Each row is followed by its group, which names the range that a hidden value of the row falls in. A new part has a new value, new ranges and new names.
[ 294  312   48  425  180 -115  -51 -282 -152 -591 -350  773   58  529
  802  179 -172  286 -217  669  -93  462  209  -86  545 -264 -308 -275
 -114  -18  254  -22   68 -450  372  228  319 -507  138  -95 -498 -129
  275 -763  291   10  282]
<51>
[-200  154  357 -369   79  201  281   35  252  124  -30 -419  263  207
  -30 -173  124 -520  303 -443  -86  238  185  435 -211   34 -107  212
    5  187   64   54 -440  152   39  256  106  172   34 -428  123  -75
 -343  476 -189 -284 -295]
<62>
[ 258  459   51  164    3 -199  139 -111  220   77  -10 -188  161   68
  389   30   12  176  459 -369   28  124  101  332  -27  -21 -198 -142
  -82  219  274 -126 -295 -193  181  251  213  187  -65 -322 -150  -28
    3  251 -107 -328 -180]
<64>
[ 378  143  -87  487  439 -265   15 -611   10 -351   20  102 -217 -373
  345 -134 -196  498   86 -465   66 -188  -78  -59  191  -71 -108 -356
  -63   93  205  -74 -177   77   53  -15  207  -98 -135   13  169   -1
  136  -33  248 -282  130]
<64>
[ -38  372  -39  -74  -93 -176  263  -96  394  372  108 -313  196 -129
  112  123  102  -27  463 -593  -30  -72   39  207 -133  211  -98   72
 -149  216   62 -280 -447 -160   60  210  109  106   -1 -204  237 -154
  -24  107 -242 -329 -221]
<73>
[  51  172   -5  287 -108  -42 -314  -39 -341 -349 -514  180 -160  141
  340  203 -306 -138    3 -134  120  306  557 -117   23 -201  -77 -536
 -183 -545 -353  351  401  200  455  518  559 -294  -94  167 -371  233
  111 -333   10  198 -144]
<68>
[-193  261 -189 -272 -283 -209   79  117  -50  116  295  -71 -150   16
 -375  624  381   80   67 -448   42   33  141    5  -18  -26 -117 -427
  131   55 -315 -111  -32   19  -37  175  187  -42   80 -378  108   53
  374 -557 -147  -31 -456]
<64>
[-126   22 -203 -123  -49  -94 -387 -158  138   86   13  145 -165 -185
  -78  470  139  186 -101 -349  146 -109  194 -360  117  236 -142 -256
 -147 -178 -406 -103  411   67 -126  303  390 -249   12   94  141  172
  125 -483   69   45 -321]
<73>
[ 108 -215 -169 -130 -424 -376  169  -76 -134  707 -191  127  358  -47
 -654  264  328 -364 -274  347 -249  -53  -62  120  215  -45  -91   70
   26 -199  344   68  203   58  409  273   62    5  213 -164   61  -79
  128 -135   82   12    8]
<68>
[  27  291   76 -363 -242 -359   39  265  145  232  245 -241  162  284
 -178  636  383 -159  322 -587  383   95  292  142  -73  181  -94 -182
  -18   20 -141 -224  -48   50  105  296  515  312  255 -550  -18  324
  114    8 -286 -121 -821]
<56>
[ 302   75   65  -70  -51  -83  -68  194 -110 -210 -403  355   75  460
  677  114  -61 -247 -145   -8  261  171  257  108  -84  229  243   72
   97   43  -86   65  175  283  -74  195  434  495  238 -305 -126  355
  116   66   37 -206   25]
<73>
[ 262  203  293 -206  199  229  -21 -243   82 -440  131 -194 -164  198
  304 -153  109   -5  239 -629  177  157  272  358  -12  -26   61 -292
  114  190  -20  -37 -133   83 -106  101  353   79  -14 -557  -65  242
   11  701  113 -328 -456]
<64>
[ 322 -317  -83  -89  -19   -9   40 -195  148  329 -160  369  232  -17
  109 -322 -117 -322   64  365  -32    3  117   56  145  -46  113 -201
   40  -22  327   54   62  141  310   59  230  -22  180 -115  -56  316
  323   61   40  -58   63]
<57>
[  91  162  -34  126   14 -138    7   90  434  474   89 -552  152  -30
  121 -448 -124  147  658 -211 -234  309  242  454   -2  -20  -42 -347
  -31  336   49  219   67  133  -20   50  218  297  -73 -207 -308 -211
  138  378  -59 -309 -170]
<51>
[-217  -99  498 -200  251   59  253  -43 -138 -239   36 -263  105  543
 -156 -405  -44 -562  122   40 -140  671  220  547   94 -132  267  156
  134  345  194  301 -347  263   41  -56   95  112  227 -456  -84 -248
 -276  553   -8 -315  106]
<73>
[  47   52 -321   75 -384 -133 -101   80  -67  122 -488  537   31  258
  612  -94 -130 -281 -234  352 -142   60  227 -127   32  304  333   51
   39   28 -165  -84  302  -31   12   44  165   44  184   24  -35   59
  374 -365  109 -130  408]
<64>
[-309 -130  359 -544    9  212  285   67  318  217  137 -236  357  406
 -215  -94  275 -549  168   33 -157  328  187  472    8  -51 -120  324
  165  405  159   72 -335   -4  -64  175   -1   66  177 -698  -18    7
 -233  230  -56 -108 -135]
<73>
[-208   -7 -131 -485   48 -189  129 -195  119  556  135  250  262 -287
 -846  760  399   -8 -155  198  -15  -25 -283 -204  -38  -29 -483  219
 -100  -64  437  -89 -259  -22  248  559  127 -261  144  -52  333  -80
 -143 -702 -247  -61 -298]
<68>
[ 320 -323  325 -279  114   36 -139  -51 -188 -353 -246  394    0  719
  315 -182  -56 -472 -386  269  256  406  214   58  388  170  500  220
  187   87  129   97  135  352 -115 -126  504  249  380 -325    9  104
  176  409  155 -366   10]
<56>
[ 140  125  -10  -74  102 -148  -78 -413  -79  202 -214  198  175 -335
 -479  351  441  120 -353   73 -190  -29  -86   18  199 -203 -609 -215
 -167 -378  279   59  122   20  251  507  205 -358 -208  -22   26 -186
 -177 -309  218  -32 -224]
<64>
[ 235  559   22 -169   43 -333  194  138  179  140  -36  -75  249  211
  311   -3  181  -32  402 -110   60  317  218  412 -267  102  -38 -133
  -37  227  235 -116 -314   -4  104  210  446  330   77 -476 -216  -47
   86  159 -184 -471 -406]
<64>
[-271   19  160   84  120  -26   20  231  380  127  233 -592   94  411
  211 -663 -232 -133  687  -85 -271  561  437  500  -10   23  114 -225
  101  636 -103  249  158  116  -85 -145  115  256  241 -449 -449  -18
  -31  450   65 -175  -69]
<56>
[ -65  373   60 -172 -265  127  145  133 -368 -363 -323  229  -95  296
  348  557   97 -314 -132 -454  168  108  202  140 -314   36   93  -38
   80 -135 -313   40 -174   82   72  460  143  176   50 -271   83  248
  -10 -170 -180  -66  -35]
<66>
[ 202  468  -91 -137   71 -117   30 -177 -147  -91 -118  344   -2  -90
  -75  370  429   95 -294 -139 -122    2  -31  -62    6   56 -354 -435
 -131 -271   25 -253   96   32  204  281  290 -224  131  -69   90  -94
   75 -341  136 -198 -479]
<62>
[ 101   80 -182  469   -1 -350 -219 -163  481  428   49 -298   53 -261
  284  -78 -268  481  518 -368   44  -37   57  -55  291  -13 -275 -210
 -122  250  119    7  -32  -47  -39   99  180  149 -316   83  -39 -113
  186 -189 -122 -191  115]
<64>
[  18   78  -80  112 -230 -285  119  264   33  180  126 -129  114  375
  -48  434  117  157  101  -75  -69  157  103  140  222  -59 -222 -186
  163  243  -54  111  293  -29   94  168  116  296  340 -439 -239   85
  262 -345   76   48 -191]
<62>
[ 207    0  426 -291  338  559  124 -349   92 -439   -5    1  -83  181
  297 -258  -16 -247   29 -497   77  106   20  239   52  -43   26  -14
  102  153  156  -32 -383  185  -61   90  121   14   47 -323  248  118
 -140  671   27 -358 -196]
<56>
[  87 -260 -332  146  139 -575   26 -137  273  223  218  234   93  -91
  -39  334  189  502 -193  188  -23 -237  -67 -141  345   97 -234   29
  185  422   57  -26  303    8 -297  -35  156  141  234 -428   15  144
  356 -827  429   49  178]
<51>
[-215 -299  248 -914   64  300  175   36  349  402  200 -131  275  174
 -504 -117  265 -666  181   59   32  234  138  293 -237   44   64  315
  195  298  276   70 -338  269  -38  228  213   89  237 -595  170  237
 -135  377 -241 -225 -437]
<68>
[  40 -134  349  -80  162  383  277 -535  -15  -78  -99 -150   58 -127
 -233 -157  -16 -392  -67 -514 -150  -77 -139  146  212 -186 -160   75
  -44 -146  267   37 -460  122  286  198 -108 -250  -62  -16  464 -169
 -257  476   -6 -188  -15]
<62>
[-212 -440 -268  214 -198 -128  209  166 -146  207 -121   64   -7  105
 -100 -123 -269 -279 -106  201 -338   16  162   13   73  -74  191 -180
  260  141 -272  416  425  360  123  -51 -108  137  397 -116  -43  178
  376 -505  230  253  422]
<56>
[  50  163  120 -245 -228  -38   32  188   28  -48 -165 -163   52  237
  245  305  265 -338  -39 -737  233 -117  279  164 -157  236    4   30
  101  -38 -365  -81   48  260 -154  255  314  433   68 -488  152  335
  -20  190  -16 -122 -389]
<62>
[  -3   16 -137  191  128  137 -134 -130  188 -114 -160  273 -148   34
  647 -296 -419   91  172   13  -55  164  149 -129   79   76  148 -205
   -8  228 -109   48  -21   79  -96  -15  136  -64  -10  151    6   10
  280 -295  -35 -186  345]
<51>
[ 152   44 -214  154  -70 -148  148 -548  282  433 -111  257  248 -447
   34   59   73   49   29  -70 -175 -392 -206 -112  186   37 -328   51
 -183  -33  419 -329 -264 -326  315  242  -92 -321  -99   83  318  -30
   32 -229   48  -94  205]
<64>
[  40  -15  177  408  389 -159  -42 -592  -62  -67  -47 -163  -94 -489
  -92 -281 -283  -28  242 -636   90  -16 -104   16  134 -114  -42 -267
 -251 -111  258   27 -452  329  228   53   50  -89 -304  360  376 -123
 -313  308 -157 -264  257]
<51>
[ 237   96 -241  487  112 -348  -19 -513  339  262  -28   18   56 -423
  316 -192 -260  348  332 -263  -49 -240  -48 -130  244   60 -152 -164
 -212  105  291 -203 -163 -187  207   51  127 -168 -154  184  153  -88
  171 -113   51 -221  207]
<64>
[-247 -345  -13  -28 -278 -255  265   19 -119  329 -131   86  317  432
 -350 -154   12 -663 -168  545 -398  256  221  136  300   19  174  169
   73   59   91  149  269  -34  414  -14    1 -184  556 -251 -103  -86
  106 -146  239  123  209]
<62>
[  -9  235  -57 -123 -191 -294   91   33  288  370  186 -245  139  -30
  -23  286  166  -93  394 -619  172 -100  121   72  -63  254  -37  -94
  -95  121  -50 -307 -179  -22   81  158  245  208  136 -251  194  148
   80   63 -249 -200 -412]
<56>
[-390   87   27   63 -494 -106  387  163 -343 -255 -129  -88   54  573
  -50  554  279 -252 -266  -51 -349  192  379  389  164 -258 -140   38
  281  109 -452  291  192 -287   91  322 -146 -138  203 -746 -288  -28
  125 -577  368  371  224]
<66>
[-295   26 -206 -239 -328 -278   79  -99  444  888  400 -536   89 -417
 -679 -153  278 -174  474 -518 -229  -67   74  121  135  101   13 -337
  -69  142  -89 -238 -284   41  -26 -136   25 -127 -172  -66  367 -369
  299  -15 -306 -260 -302]
<57>
[ 420 -371  415 -123  269  234 -364 -384 -143 -559 -163  454 -116  593
  400  -91 -346 -258 -106  160  490  437  291 -105  517   -7  403  -12
  -11 -100  233  137  130  132  182   97  636 -138  270  -77 -125  352
  113  536   55 -206  -97]
<51>
[-214 -127  157 -409 -270  -45  206   -4  251  485  223 -400  258   79
 -541  147  313 -426  280 -323  -33  101  216  332  129 -133 -118  -29
   84   86   16   43 -285   10  105  200  108  -24  -28 -511   96   -1
   65   96 -202  -19 -339]
<57>
[-439 -230  -64 -432  -89  283  -65 -283  163  481  195  -66    4 -419
 -728    9  177 -372  125 -237 -182  -75   -2  -59  -99   -5 -112 -212
  -60  -70  -33  -20  -48  109  143  255 -121 -400  -23   85  346  152
 -142  -13 -175   62 -165]
<66>
[  65 -199   85  117   74 -162 -252 -308 -136  -62 -296  219   59  -12
 -233  593  110  125 -448    6   95   32   98 -225  494 -195 -459  -39
 -126 -419  -34  276  339  117  147  511  370 -289 -117   43  -14  -31
  -67 -577  236  198  -43]
<73>
[  75 -206  249  191  161  -72 -362 -310  -26 -129 -249  162  128  124
 -118  248  160   86 -368  124   -7  164  181  -96  650 -305 -638 -217
 -104 -303   72  226  418   67  149  373  308 -334 -171  -98 -235   21
 -169 -378  360  234  -59]
<56>
[ 305  517 -163  225   14 -259    0 -123 -184 -286 -435  689   76  268
  542  476  -37  151 -251  302   -6  198  159 -302  205   13 -291 -288
 -254 -371   61 -163  127 -246  504  398  511 -389  236  136 -185 -116
  314 -830   78  -85 -205]
<62>
[ 352   12 -259  416  301 -360 -159 -568  251  -68  167  180 -181 -400
  264  131  -89  731   46 -347  118 -309 -113 -275  409   67 -186 -309
  -82  156  107 -193   72  -85 -117  -21  255 -142  -83   42  179   22
  328 -365  281 -183   68]
<57>
[-403  331 -194   -3 -128  -80 -134  -13  351  110   75 -155 -159 -276
  270  211  132   74  193 -860   23 -240  165 -201 -115  308 -189 -198
  -99  144 -562 -364 -144   27 -353   83   49  -45 -232  -19  388   18
   42 -529 -147  -93  -85]
<56>
[ 135  600   -1  617   93 -219  162  242 -108 -491 -441   37   43  554
  857  324 -164  548  -81   95 -282  458  234  215  220 -289 -543 -175
   57  158 -168  392  173 -125   24  370  225  165  -24 -307 -570 -431
  185 -839  296  -58  185]
<62>
[-261   35 -157  -35   20   -5 -191 -213  265   48  460 -235 -361 -308
 -164  253   45  345  286 -822  113 -142   38 -195  125  122  -39 -419
   13  246 -384 -187  -32   69 -312  -24   66 -119  -86  -29  343   77
  215 -265 -109  -97 -204]
<51>
[ -61  339   65    2 -124 -341  109  -17   35 -180   15  -68   22  207
  329  572   66  -42  237 -678  406   -1  246   54  -60  129   -5  102
  -35  100 -166 -187 -399 -128    7  302  330  170  -20 -396  132  203
   24 -223 -232 -138 -160]
<66>
[  72 -239  -94 -300 -332  -55   -7   27   93  562 -130   -1  272   16
 -454  365  243 -214  -80  135  -67  -11  159   93  126 -118 -238  -45
   69 -201   66  252  326   82  241  477  260   -4   82 -288 -106  181
  180 -174   36  138 -306]
<64>
[  68  464   53   -1  435  149  263 -131 -293 -736   99   98 -362   95
  288 -207    4  126   66 -306 -217  349  174  324 -279 -117  116 -682
  125  203 -199   91 -117  266   -9  -43  173  -89  235 -316 -112  -38
  153   16  216 -294 -197]
<73>
[-185  -73  222 -339 -369  460   55   12  -36  168  -97 -211   71  153
 -311  271  227 -519  -53 -516 -105   -3  111  170   45  -81 -193  -78
   64 -193 -191   82   72   94  182  409  -83  -32   54 -219  173  178
 -158  289 -101  104 -301]
<62>
[-101 -145   76 -313 -298  357  -16 -127  106  204   50 -105   15  -51
 -214  181  163 -332  123 -470   22 -125  143  120    3 -100 -129 -195
   98  -59 -104    8   -4   23  122  335  -23  -87  -50 -285  138  400
   15  204 -103  117 -232]
<64>
[ -79 -339 -154  323 -114 -304 -108  -78  219  189  -17  -55  104  202
   41   42   11  301 -137  320 -289   49  181   55  541 -131 -290   66
  207  371  -26  273  545 -131 -166   65   29  -28   69 -431 -326  -30
  220 -524  536  206  365]
<68>
[-190  -65   73  244 -148  -63 -483 -199   -3 -123  -57  192 -123  220
  238  -65 -148 -222   65 -170  111  180  338 -278  453  125   31 -386
 -193  -98 -219 -234  336  -87  186  -20  198 -357   73  176  -61  245
    6  -82   23  109   59]
<56>
[-147 -415  303   48  -66 -124  -26 -182  158   88  -57  -80  347  577
 -107 -147   33 -378  -65  418 -200  350  365  208  658 -121 -143  241
   22  153  159  178  311 -236  226   98  161 -294  277 -465 -340  -19
 -105   75  397  188  116]
<56>
[ -66  -86  -94  199  272 -262   13 -569 -150 -119  112  323 -109 -297
 -375  216  195  298 -374   38 -179  -89 -249 -176  415 -168 -319 -184
    5   56  234  -69  -71  -26   25   25  -89 -406  -43    2  269 -201
    7 -598  301  -40  296]
<66>
